Below are the code and all the weights of a small trained network. Each question names an input and a target symbol and asks about switching units off, where a switched-off unit gives its printed mean instead of its output.

import numpy as np


def w(rows, s, z=0):
    codes = np.array(rows[::2]) - 128.0
    scale = np.full(codes.shape[1], s)
    scale[-1] = z or s
    return codes * scale


def norm(h):
    return h / np.sqrt((h * h).mean(-1, keepdims=True) + 1e-5)


def softmax(a):
    e = np.exp(a - a.max(-1, keepdims=True))
    return e / e.sum(-1, keepdims=True)


def log_softmax(a):
    a = a - a.max(-1, keepdims=True)
    return a - np.log(np.exp(a).sum(-1, keepdims=True))


def net(x, mask):
    ids = ['ΔΘΣΨαγεζημξπτφω'.index(c) for c in x.split()]
    T = len(ids)
    res = E[ids] + P[:T]
    u = 0
    for l in range(3):
        r = norm(res)
        for j in range(3):
            rows = slice(3 * j, 3 * j + 3)
            q, k, v = (r @ M[l][rows].T for M in (Q, K, V))
            z = softmax(np.where(np.tri(T) > 0, q @ k.T / 3**0.5, -1e9)) @ v
            o = O[l][rows]
            res = res + np.where(mask[u + j], z, o[:, -1]) @ o[:, :-1]
        u += 3
    return log_softmax(norm(res)[-1] @ U[:, :-1].T + U[:, -1])


Q, K, V, O = {}, {}, {}, {}
E = w([
[104,133,116],'Δ',
[98,135,113],'Θ',
[102,134,115],'Σ',
[104,133,117],'Ψ',
[101,152,111],'α',
[95,150,103],'γ',
[121,173,141],'ε',
[169,148,135],'ζ',
[148,191,157],'η',
[139,179,160],'μ',
[174,154,207],'ξ',
[239,68,181],'π',
[52,196,157],'τ',
[113,91,185],'φ',
[173,58,9],'ω',
],0.013)
P = w([
[171,169,131],'0',
[226,205,139],'1',
[254,185,161],'2',
[221,173,151],'3',
[183,185,136],'4',
[168,199,142],'5',
[166,213,142],'6',
[137,245,111],'7',
],0.0017)
Q[0] = w([
[216,193,145],'0.h0',
[198,89,131],'0.h0',
[131,111,106],'0.h0',
[149,138,2],'0.h1',
[88,92,213],'0.h1',
[161,166,51],'0.h1',
[37,112,171],'0.h2',
[59,117,74],'0.h2',
[119,227,101],'0.h2',
],0.0054)
K[0] = w([
[46,41,66],'0.h0',
[29,149,116],'0.h0',
[124,164,164],'0.h0',
[168,226,255],'0.h1',
[76,103,44],'0.h1',
[191,141,222],'0.h1',
[126,90,20],'0.h2',
[63,183,64],'0.h2',
[24,79,182],'0.h2',
],0.0047)
V[0] = w([
[27,107,92],'0.h0',
[69,114,123],'0.h0',
[50,179,254],'0.h0',
[35,98,90],'0.h1',
[196,146,191],'0.h1',
[74,162,234],'0.h1',
[81,140,109],'0.h2',
[55,124,227],'0.h2',
[151,140,14],'0.h2',
],0.0073)
O[0] = w([
[90,82,106,171],'0.h0',
[79,89,126,134],'0.h0',
[81,137,254,136],'0.h0',
[100,99,80,117],'0.h1',
[151,154,192,103],'0.h1',
[83,75,222,133],'0.h1',
[157,120,170,207],'0.h2',
[71,81,191,72],'0.h2',
[200,158,86,253],'0.h2',
],0.0089,0.003)
Q[1] = w([
[178,181,154],'1.h0',
[152,79,101],'1.h0',
[160,101,157],'1.h0',
[141,72,142],'1.h1',
[215,3,234],'1.h1',
[88,180,31],'1.h1',
[237,118,143],'1.h2',
[118,147,83],'1.h2',
[170,173,119],'1.h2',
],0.0071)
K[1] = w([
[38,194,94],'1.h0',
[139,35,166],'1.h0',
[105,95,98],'1.h0',
[46,125,159],'1.h1',
[3,96,180],'1.h1',
[205,168,39],'1.h1',
[37,96,113],'1.h2',
[85,153,182],'1.h2',
[83,167,98],'1.h2',
],0.0056)
V[1] = w([
[137,158,183],'1.h0',
[42,60,169],'1.h0',
[151,120,212],'1.h0',
[69,181,133],'1.h1',
[93,253,89],'1.h1',
[190,62,130],'1.h1',
[89,116,80],'1.h2',
[70,120,143],'1.h2',
[151,147,144],'1.h2',
],0.0051)
O[1] = w([
[103,96,37,111],'1.h0',
[224,228,41,5],'1.h0',
[121,77,3,70],'1.h0',
[42,173,162,120],'1.h1',
[36,223,64,220],'1.h1',
[193,44,101,124],'1.h1',
[137,225,145,142],'1.h2',
[188,156,71,85],'1.h2',
[78,102,117,137],'1.h2',
],0.0036,0.0017)
Q[2] = w([
[72,171,99],'2.h0',
[194,61,173],'2.h0',
[138,77,139],'2.h0',
[237,254,100],'2.h1',
[90,97,242],'2.h1',
[217,177,147],'2.h1',
[84,204,138],'2.h2',
[136,133,60],'2.h2',
[53,145,133],'2.h2',
],0.0084)
K[2] = w([
[132,190,102],'2.h0',
[102,54,166],'2.h0',
[120,86,124],'2.h0',
[250,121,116],'2.h1',
[89,98,188],'2.h1',
[218,84,126],'2.h1',
[79,148,118],'2.h2',
[101,123,151],'2.h2',
[112,115,101],'2.h2',
],0.013)
V[2] = w([
[140,144,147],'2.h0',
[90,80,133],'2.h0',
[185,200,65],'2.h0',
[177,175,144],'2.h1',
[119,9,172],'2.h1',
[61,254,112],'2.h1',
[218,98,97],'2.h2',
[90,185,85],'2.h2',
[125,134,42],'2.h2',
],0.0057)
O[2] = w([
[188,86,123,139],'2.h0',
[74,200,121,64],'2.h0',
[209,42,143,252],'2.h0',
[175,198,123,189],'2.h1',
[217,29,190,12],'2.h1',
[3,249,113,195],'2.h1',
[12,135,131,123],'2.h2',
[189,58,172,204],'2.h2',
[114,88,211,185],'2.h2',
],0.0042,0.0026)
U = w([
[120,78,124,74],'Δ',
[98,98,132,119],'Θ',
[110,87,134,72],'Σ',
[44,18,108,255],'Ψ',
[67,163,101,91],'α',
[17,186,9,99],'γ',
[97,147,167,81],'ε',
[234,229,127,120],'ζ',
[138,156,156,95],'η',
[116,184,218,93],'μ',
[147,111,216,102],'ξ',
[227,61,170,172],'π',
[129,114,141,54],'τ',
[111,24,244,175],'φ',
[220,94,1,211],'ω',
],0.0097,0.0055)

Each question gives the input, a string of symbols that net reads in full, and the target symbol t.
The units are the heads (3 rows each of Q, K, V and O). Each row of codes is followed by its name. A weight is (code - 128) times the scale printed after its matrix; where a second scale follows, it is the last column's (O and U).
mask holds one flag per head, layer by layer. A switched-off head (its flag False) gives its mean, the last column of its rows in O, instead of its output. The means were averaged over made-up inputs and are rounded, as every weight is.
A unit's drop is (log p(t) with every unit on - log p(t) with that unit switched off) / (log p(t) with every unit on - log p(t) with every unit switched off).
The circuit of an input: a set's keep is (log p(t) with only the set's units on - log p(t) with every unit switched off) / (log p(t) with every unit on - log p(t) with every unit switched off). Starting from all 9 units, units are removed one at a time, each time the one whose removal leaves the highest keep (on an exact tie, the one counted first), for as long as the keep stays at least 0.8.
units of the circuit, in order: the units of the circuit, biggest drop first
unit that matters most: the unit with the biggest drop
which heads matter: for each layer, one digit per head in row order, 1 if its drop is at least 0.15 and else 0, layers parted by /
drop of u: that unit's drop, to one decimal
input Ψ γ Ψ φ Ψ, target φ: which heads matter => 001 / 000 / 010
input ζ Θ ω γ, target ω: unit that matters most => 2.h0
input ω Θ φ γ Ψ Ψ Ψ Ψ, target Ψ: units of the circuit, in order => (0.h0, 0.h1)
input Ψ ζ Ψ ζ Ψ Σ, target ζ: which heads matter => 100 / 000 / 110
input α Θ Ψ Ψ ω γ α, target ω: units of the circuit, in order => (2.h2, 0.h0)
input γ Ψ Ψ α Ψ ω Δ, target ω: units of the circuit, in order => (0.h2, 1.h0, 2.h2, 0.h1)
input ω γ π τ, target ζ: units of the circuit, in order => (0.h0, 2.h1)
input γ γ Ψ, target γ: which heads matter => 010 / 101 / 010
input ω Ψ ε Σ Ψ Δ Σ, target Ψ: which heads matter => 111 / 000 / 000
input ε Ψ α ζ γ ζ α Ψ, target ζ: which heads matter => 111 / 000 / 101
input ω μ Σ γ φ Ψ ζ, target φ: units of the circuit, in order => (0.h2, 1.h0)
input Ψ φ ω Ψ, target ω: which heads matter => 100 / 111 / 111
input Ψ ω Δ Ψ Δ Ψ Ψ, target Ψ: units of the circuit, in order => (0.h0, 2.h1)
input γ φ Ψ Δ ζ γ, target ζ: unit that matters most => 1.h0
input Ψ Δ Δ, target Ψ: which heads matter => 111 / 010 / 011
input Ψ γ γ γ γ π Ψ, target π: which heads matter => 000 / 100 / 000
input Ψ Ψ α Ψ Ψ Θ, target Ψ: which heads matter => 111 / 010 / 001
input ω Σ Ψ ω ε φ, target ω: which heads matter => 011 / 000 / 000
input π γ Ψ, target π: which heads matter => 100 / 100 / 000
input ω γ Ψ ω Θ, target ω: units of the circuit, in order => (0.h0)
input ω ω α, target ω: which heads matter => 100 / 000 / 000
input Ψ α Ψ φ γ, target φ: drop of 0.h2 => 0.5
input φ Ψ Δ, target φ: drop of 2.h1 => 0.5
input Ψ Ψ Ψ Σ, target Ψ: drop of 1.h1 => 0.3
